Here is a tiny trained network, its code and every weight. The questions are about switching its units off for an input and a target symbol, where a switched-off unit gives its printed mean instead of its output.

import numpy as np


def w(rows, s, z=0):
    codes = np.array(rows[::2]) - 128.0
    scale = np.full(codes.shape[1], s)
    scale[-1] = z or s
    return codes * scale


def norm(h):
    return h / np.sqrt((h * h).mean(-1, keepdims=True) + 1e-5)


def f(y):
    return y / 2 * (1 + np.tanh(0.7978845608 * (y + 0.044715 * y**3)))


def softmax(a):
    e = np.exp(a - a.max(-1, keepdims=True))
    return e / e.sum(-1, keepdims=True)


def log_softmax(a):
    a = a - a.max(-1, keepdims=True)
    return a - np.log(np.exp(a).sum(-1, keepdims=True))


def net(x, mask):
    ids = ['αβγδεζηθξπστφψω'.index(c) for c in x.split()]
    T = len(ids)
    res = E[ids] + P[:T]
    r = norm(res)
    for j in range(2):
        rows = slice(4 * j, 4 * j + 4)
        q, k, v = (r @ M[0][rows].T for M in (Q, K, V))
        z = softmax(np.where(np.tri(T) > 0, q @ k.T / 4**0.5, -1e9)) @ v
        o = O[0][rows]
        res = res + np.where(mask[j], z, o[:, -1]) @ o[:, :-1]
    y = f(norm(res) @ A[0][:, :-1].T + A[0][:, -1])
    res = res + np.where(mask[2:18], y, B[0][:, -1]) @ B[0][:, :-1]
    return log_softmax(norm(res)[-1] @ U[:, :-1].T + U[:, -1])


Q, K, V, O, A, B = {}, {}, {}, {}, {}, {}
E = w([
[117,146,126],'α',
[175,143,252],'β',
[106,101,160],'γ',
[148,136,172],'δ',
[145,124,137],'ε',
[54,94,79],'ζ',
[132,133,139],'η',
[140,136,140],'θ',
[143,130,176],'ξ',
[123,142,152],'π',
[147,151,160],'σ',
[52,151,123],'τ',
[129,136,134],'φ',
[120,115,154],'ψ',
[148,140,143],'ω',
],0.021)
P = w([
[137,104,10],'0',
[127,88,188],'1',
[154,76,195],'2',
[114,141,254],'3',
[74,126,229],'4',
[88,128,251],'5',
[77,178,255],'6',
[83,168,237],'7',
[80,164,226],'8',
[80,157,211],'9',
],0.0049)
Q[0] = w([
[2,186,233],'head 1',
[97,66,124],'head 1',
[171,141,62],'head 1',
[85,89,182],'head 1',
[89,21,65],'head 2',
[196,98,198],'head 2',
[177,141,175],'head 2',
[168,99,241],'head 2',
],0.0079)
K[0] = w([
[86,171,9],'head 1',
[92,103,67],'head 1',
[67,102,202],'head 1',
[178,204,1],'head 1',
[129,170,171],'head 2',
[135,177,26],'head 2',
[93,147,47],'head 2',
[192,133,77],'head 2',
],0.0079)
V[0] = w([
[132,164,119],'head 1',
[97,230,119],'head 1',
[193,189,60],'head 1',
[193,116,91],'head 1',
[89,168,113],'head 2',
[136,39,179],'head 2',
[82,53,144],'head 2',
[151,119,254],'head 2',
],0.0082)
O[0] = w([
[27,164,167,121],'head 1',
[126,200,167,127],'head 1',
[19,134,186,84],'head 1',
[79,116,143,97],'head 1',
[103,160,114,101],'head 2',
[188,138,20,201],'head 2',
[174,95,3,161],'head 2',
[213,150,141,254],'head 2',
],0.0074,0.0028)
A[0] = w([
[1,188,161,182],'neuron 1',
[139,197,166,117],'neuron 2',
[209,174,118,129],'neuron 3',
[76,71,55,59],'neuron 4',
[171,100,77,155],'neuron 5',
[184,204,185,131],'neuron 6',
[86,188,85,91],'neuron 7',
[137,34,142,253],'neuron 8',
[149,164,187,82],'neuron 9',
[37,176,49,116],'neuron 10',
[91,40,57,167],'neuron 11',
[102,227,55,142],'neuron 12',
[89,173,107,80],'neuron 13',
[182,206,203,173],'neuron 14',
[145,209,78,150],'neuron 15',
[56,183,53,84],'neuron 16',
],0.0074,0.0035)
B[0] = w([
[193,231,1,224],'neuron 1',
[144,89,97,163],'neuron 2',
[105,87,152,204],'neuron 3',
[126,40,195,123],'neuron 4',
[104,105,160,169],'neuron 5',
[107,55,102,216],'neuron 6',
[206,132,232,118],'neuron 7',
[77,148,109,199],'neuron 8',
[110,87,138,156],'neuron 9',
[210,155,220,141],'neuron 10',
[77,119,211,148],'neuron 11',
[135,190,224,142],'neuron 12',
[222,172,166,114],'neuron 13',
[51,88,139,255],'neuron 14',
[105,127,203,156],'neuron 15',
[177,135,205,127],'neuron 16',
],0.005,0.0045)
U = w([
[55,161,132,64],'α',
[51,90,173,156],'β',
[113,255,191,252],'γ',
[64,160,169,47],'δ',
[26,173,162,116],'ε',
[175,83,122,109],'ζ',
[40,180,148,57],'η',
[62,133,130,93],'θ',
[193,125,68,59],'ξ',
[62,136,155,35],'π',
[206,69,17,146],'σ',
[217,148,167,127],'τ',
[39,43,120,170],'φ',
[184,16,185,226],'ψ',
[2,170,158,63],'ω',
],0.0082,0.0029)

Each question gives the input, a string of symbols that net reads in full, and the target symbol t.
The units are the heads (4 rows each of Q, K, V and O) and the neurons (one row each of A and B). Each row of codes is followed by its name. A weight is (code - 128) times the scale printed after its matrix; where a second scale follows, it is the last column's (O, A, B and U).
mask holds one flag per unit, heads first, then neurons. A switched-off unit (its flag False) gives its mean, the last column of its rows in O or B, instead of its output. The means were averaged over made-up inputs and are rounded, as every weight is.
A unit's drop is (log p(t) with every unit on - log p(t) with that unit switched off) / (log p(t) with every unit on - log p(t) with every unit switched off).
The circuit of an input: a set's keep is (log p(t) with only the set's units on - log p(t) with every unit switched off) / (log p(t) with every unit on - log p(t) with every unit switched off). Starting from the 12 units with the biggest drops (on a tie, the unit counted first), units are removed one at a time, each time the one whose removal leaves the highest keep (on an exact tie, the one counted first), for as long as the keep stays at least 0.8.
units of the circuit, in order: the units of the circuit, biggest drop first
k most important neurons: the k neurons with the biggest drops, biggest first
heads that matter: for each layer, one digit per head in row order, 1 if its drop is at least 0.15 and else 0, layers parted by /
drop when u is switched off: that unit's drop, to one decimal
input ψ ψ ω, target σ: heads that matter => 01
input δ σ φ ζ π δ β ζ, target ψ: heads that matter => 11
input δ θ φ θ ψ δ δ, target ψ: heads that matter => 00
input δ σ τ β ψ δ τ σ ξ η, target ψ: units of the circuit, in order => [neuron 1; head 1; neuron 6]
input δ ξ ψ α δ ξ σ δ γ, target ψ: units of the circuit, in order => [head 2]
input ψ ψ γ, target σ: heads that matter => 01
input θ ξ τ, target γ: 2 most important neurons => [neuron 1; neuron 10]
input δ β τ τ ξ α ψ, target ψ: heads that matter => 11
input δ ζ η γ ε φ ψ τ δ δ, target ψ: heads that matter => 10
input ψ ψ ζ τ δ ζ δ ψ, target σ: heads that matter => 11
input δ δ δ ζ η η η ψ σ, target ψ: heads that matter => 00
input ψ η ψ, target σ: heads that matter => 01
input δ η ε τ σ, target ψ: 3 most important neurons => [neuron 1; neuron 6; neuron 14]
input δ δ ξ η π, target ψ: heads that matter => 01
input ψ δ ψ δ ξ, target σ: units of the circuit, in order => [head 2]
input ψ η φ δ η, target σ: heads that matter => 00
input ψ δ γ ψ ψ σ η δ ζ, target σ: units of the circuit, in order => [head 1; head 2]
input δ δ γ δ δ φ, target ψ: 2 most important neurons => [neuron 1; neuron 3]
input δ η α ξ β θ ω, target ψ: 4 most important neurons => [neuron 1; neuron 6; neuron 14; neuron 3]
input δ η ψ δ δ θ φ ψ, target ψ: most important neuron => [neuron 1]
input ψ θ η δ, target σ: drop when head 2 is switched off => 0.4
